Below are the code and all the weights of a small trained network. Each question names an input and a target symbol and asks about switching units off, where a switched-off unit gives its printed mean instead of its output.

import numpy as np


def w(rows, s, z=0):
    codes = np.array(rows[::2]) - 128.0
    scale = np.full(codes.shape[1], s)
    scale[-1] = z or s
    return codes * scale


def f(y):
    return y / 2 * (1 + np.tanh(0.7978845608 * (y + 0.044715 * y**3)))


def softmax(a):
    e = np.exp(a - a.max(-1, keepdims=True))
    return e / e.sum(-1, keepdims=True)


def log_softmax(a):
    a = a - a.max(-1, keepdims=True)
    return a - np.log(np.exp(a).sum(-1, keepdims=True))


def net(x, mask):
    ids = ['ΓΔΛΩαβεζηθξπσφ'.index(c) for c in x.split()]
    T = len(ids)
    res = E[ids] + P[:T]
    r = res
    for j in range(3):
        rows = slice(2 * j, 2 * j + 2)
        q, k, v = (r @ M[0][rows].T for M in (Q, K, V))
        z = softmax(np.where(np.tri(T) > 0, q @ k.T / 2**0.5, -1e9)) @ v
        o = O[0][rows]
        res = res + np.where(mask[j], z, o[:, -1]) @ o[:, :-1]
    y = f(res @ A[0][:, :-1].T + A[0][:, -1])
    res = res + np.where(mask[3:7], y, B[0][:, -1]) @ B[0][:, :-1]
    return log_softmax(res[-1] @ U[:, :-1].T + U[:, -1])


Q, K, V, O, A, B = {}, {}, {}, {}, {}, {}
E = w([
[71,129,51,136],'Γ',
[15,93,81,148],'Δ',
[122,116,186,94],'Λ',
[143,82,150,35],'Ω',
[9,140,96,79],'α',
[141,115,9,31],'β',
[15,119,55,142],'ε',
[137,105,67,145],'ζ',
[212,122,60,114],'η',
[97,78,98,136],'θ',
[212,119,145,92],'ξ',
[88,176,82,7],'π',
[90,92,35,194],'σ',
[142,108,34,157],'φ',
],0.012)
P = w([
[176,216,174,119],'0',
[129,36,43,49],'1',
[188,219,189,175],'2',
[153,186,225,168],'3',
[115,3,142,64],'4',
[138,193,131,210],'5',
[167,202,207,143],'6',
[123,1,197,69],'7',
[130,186,124,213],'8',
],0.0078)
Q[0] = w([
[126,64,113,118],'h0',
[157,178,185,72],'h0',
[94,130,2,134],'h1',
[172,125,117,189],'h1',
[194,37,183,35],'h2',
[191,107,75,114],'h2',
],0.0093)
K[0] = w([
[97,84,108,56],'h0',
[215,203,227,1],'h0',
[226,122,37,224],'h1',
[48,85,91,120],'h1',
[179,118,176,55],'h2',
[145,59,198,209],'h2',
],0.0077)
V[0] = w([
[255,208,195,97],'h0',
[158,98,61,226],'h0',
[86,136,94,75],'h1',
[163,179,11,192],'h1',
[198,89,130,62],'h2',
[151,141,21,121],'h2',
],0.0097)
O[0] = w([
[103,117,98,208,206],'h0',
[217,120,142,119,2],'h0',
[65,158,128,69,178],'h1',
[156,133,156,101,49],'h1',
[73,113,1,138,214],'h2',
[199,124,105,66,128],'h2',
],0.012,0.004)
A[0] = w([
[94,154,165,196,170],'n0',
[172,162,141,211,116],'n1',
[125,254,203,158,252],'n2',
[206,168,133,27,166],'n3',
],0.0067,0.0022)
B[0] = w([
[124,196,84,213,252],'n0',
[233,224,98,196,144],'n1',
[169,219,254,103,238],'n2',
[104,65,179,172,236],'n3',
],0.0067,0.0025)
U = w([
[133,163,147,123,109],'Γ',
[101,123,190,140,78],'Δ',
[83,205,145,191,137],'Λ',
[31,2,134,157,165],'Ω',
[69,211,158,104,91],'α',
[93,33,61,49,214],'β',
[113,148,186,123,84],'ε',
[146,131,127,149,105],'ζ',
[183,172,58,132,122],'η',
[115,101,148,150,75],'θ',
[145,193,62,176,113],'ξ',
[76,241,69,77,2],'π',
[155,62,193,188,112],'σ',
[161,110,131,148,118],'φ',
],0.0076,0.0046)

Each question gives the input, a string of symbols that net reads in full, and the target symbol t.
The units are the heads (2 rows each of Q, K, V and O) and the neurons (one row each of A and B). Each row of codes is followed by its name. A weight is (code - 128) times the scale printed after its matrix; where a second scale follows, it is the last column's (O, A, B and U).
mask holds one flag per unit, heads first, then neurons. A switched-off unit (its flag False) gives its mean, the last column of its rows in O or B, instead of its output. The means were averaged over made-up inputs and are rounded, as every weight is.
A unit's drop is (log p(t) with every unit on - log p(t) with that unit switched off) / (log p(t) with every unit on - log p(t) with every unit switched off).
The circuit of an input: a set's keep is (log p(t) with only the set's units on - log p(t) with every unit switched off) / (log p(t) with every unit on - log p(t) with every unit switched off). Starting from all 7 units, units are removed one at a time, each time the one whose removal leaves the highest keep (on an exact tie, the one counted first), for as long as the keep stays at least 0.8.
units of the circuit, in order: the units of the circuit, biggest drop first
k most important neurons: the k neurons with the biggest drops, biggest first
which heads matter: for each layer, one digit per head in row order, 1 if its drop is at least 0.15 and else 0, layers parted by /
drop when u is switched off: that unit's drop, to one decimal
input ζ η η ξ ε, target β: units of the circuit, in order => h0, h2
input ξ Ω α α Δ, target β: units of the circuit, in order => h0
input ξ β ξ π Λ α Ω σ, target β: which heads matter => 100
input π ζ Ω ζ η Ω Λ Δ, target β: which heads matter => 100
input π ε ξ Λ Λ Λ ξ ξ, target Ω: which heads matter => 101
input ε Λ α π Λ σ, target σ: units of the circuit, in order => h0, h2, n3
input Ω α ε Ω, target Ω: which heads matter => 101
input η η β, target β: units of the circuit, in order => h2, n0
input Λ Λ Λ, target Λ: which heads matter => 101
input Λ σ ξ ξ, target ξ: 2 most important neurons => n1, n0
input Λ ξ ξ, target ξ: drop when n0 is switched off => 0.1
input Λ Λ Λ π α σ, target σ: drop when h2 is switched off => 0.4
input Λ σ ξ Λ π Λ Λ, target Λ: drop when h0 is switched off => 0.6
